Below is a small trained network, with its code and all its weights. Each question gives an input and a class and asks what happens when units are switched off, that is, made to give their printed mean instead of their output.

import numpy as np


def w(rows, s, z=0):
    codes = np.array(rows[::2]) - 128.0
    scale = np.full(codes.shape[1], s)
    scale[-1] = z or s
    return codes * scale


def f(y):
    return np.maximum(y, 0)


def log_softmax(a):
    a = a - a.max(-1, keepdims=True)
    return a - np.log(np.exp(a).sum(-1, keepdims=True))


def net(x, mask):
    res = np.array(x, float).reshape(1, 8) / 4 @ E
    y = f(res @ A[0][:, :-1].T + A[0][:, -1])
    res = res + np.where(mask, y, B[0][:, -1]) @ B[0][:, :-1]
    return log_softmax(res[-1] @ U[:, :-1].T + U[:, -1])


A, B = {}, {}
E = w([
[122,92,53,142,179,88,158],'x0',
[83,163,111,51,120,224,144],'x1',
[219,104,133,176,254,159,130],'x2',
[132,122,112,83,114,116,171],'x3',
[95,179,115,116,127,125,85],'x4',
[89,21,120,200,170,147,43],'x5',
[156,132,149,122,197,93,121],'x6',
[231,128,82,157,90,109,107],'x7',
],0.0094)
A[0] = w([
[168,105,129,129,47,128,154,59],'neuron 1',
[198,158,128,191,163,138,88,190],'neuron 2',
[117,172,104,105,93,119,128,184],'neuron 3',
[91,182,189,180,125,104,98,198],'neuron 4',
[170,109,82,65,150,49,175,169],'neuron 5',
[168,90,131,83,163,107,87,167],'neuron 6',
[131,128,89,110,151,76,222,225],'neuron 7',
[155,116,85,124,122,62,128,172],'neuron 8',
[108,139,127,179,79,133,92,204],'neuron 9',
[97,15,123,109,117,118,92,147],'neuron 10',
[132,120,129,181,129,107,104,155],'neuron 11',
[168,166,133,161,155,143,99,220],'neuron 12',
[199,73,110,146,151,141,105,167],'neuron 13',
[175,128,183,112,79,99,66,193],'neuron 14',
[164,145,192,25,39,132,119,230],'neuron 15',
[134,143,180,146,99,104,93,176],'neuron 16',
[129,130,126,141,105,129,97,69],'neuron 17',
[51,128,122,89,246,131,70,108],'neuron 18',
[229,137,144,105,170,160,137,147],'neuron 19',
[199,133,168,152,78,93,96,4],'neuron 20',
],0.014,0.0023)
B[0] = w([
[95,105,150,79,176,122,118,180],'neuron 1',
[122,90,78,99,155,180,140,216],'neuron 2',
[93,176,165,131,169,110,95,191],'neuron 3',
[134,99,180,110,131,121,139,185],'neuron 4',
[92,134,131,210,67,115,160,222],'neuron 5',
[144,139,109,100,109,156,143,176],'neuron 6',
[155,230,180,175,110,141,92,221],'neuron 7',
[96,212,94,117,144,103,94,187],'neuron 8',
[171,140,145,120,177,156,157,178],'neuron 9',
[152,146,65,77,201,169,116,202],'neuron 10',
[124,136,105,110,120,141,134,176],'neuron 11',
[137,125,109,108,161,158,136,182],'neuron 12',
[126,141,48,114,146,150,133,213],'neuron 13',
[88,132,204,94,121,126,134,182],'neuron 14',
[161,116,246,179,111,97,143,255],'neuron 15',
[136,122,179,93,127,129,123,170],'neuron 16',
[133,129,137,130,147,151,158,145],'neuron 17',
[147,71,168,77,154,154,130,220],'neuron 18',
[176,131,60,143,133,253,130,213],'neuron 19',
[112,87,182,86,171,96,107,179],'neuron 20',
],0.015,0.014)
U = w([
[172,112,58,131,143,187,173,72],'0',
[122,32,107,138,63,58,162,21],'1',
[155,50,167,22,196,166,160,165],'2',
[75,137,79,187,84,34,113,83],'3',
[139,140,254,145,120,150,186,252],'4',
],0.0092,0.0021)

Each question gives the input, the list of numbers given to net, and the class t.
The units are the neurons (one row each of A and B). Each row of codes is followed by its name. A weight is (code - 128) times the scale printed after its matrix; where a second scale follows, it is the last column's (A, B and U).
mask holds one flag per neuron, in row order. A switched-off neuron (its flag False) gives its mean, the last column of its row in B, instead of its output. The means were averaged over made-up inputs and are rounded, as every weight is.
A unit's drop is (log p(t) with every unit on - log p(t) with that unit switched off) / (log p(t) with every unit on - log p(t) with every unit switched off).
unit that matters most: the unit with the biggest drop
k most important neurons: the k neurons with the biggest drops, biggest first
drop when u is switched off: that unit's drop, to one decimal
input [-1,-3,5,4,5,6,1,4], class 0: unit that matters most -> neuron 13
input [5,4,-6,2,7,0,1,8], class 4: 2 most important neurons -> [neuron 13; neuron 15]
input [-3,-2,-2,-7,4,0,3,-1], class 2: 2 most important neurons -> [neuron 7; neuron 5]
input [-1,6,-5,3,8,4,-1,3], class 4: 2 most important neurons -> [neuron 15; neuron 2]
input [4,-2,5,-1,0,-8,3,-7], class 4: 3 most important neurons -> [neuron 7; neuron 13; neuron 10]
input [-8,-2,-4,3,-4,5,-7,6], class 2: 2 most important neurons -> [neuron 1; neuron 7]
input [-2,-8,4,0,-5,-2,-7,-4], class 2: 2 most important neurons -> [neuron 15; neuron 5]
input [-3,-1,2,-6,-5,1,-3,-8], class 2: 3 most important neurons -> [neuron 15; neuron 7; neuron 5]
input [4,-4,3,-8,-1,-1,-5,8], class 0: 2 most important neurons -> [neuron 13; neuron 18]
input [1,-7,7,0,7,0,-7,-2], class 0: drop when neuron 15 is switched off -> 0.4
input [-4,-3,8,-4,3,-4,4,4], class 0: drop when neuron 15 is switched off -> 0.1
input [-7,-6,8,-8,-2,-2,-1,2], class 2: drop when neuron 20 is switched off -> 0.4
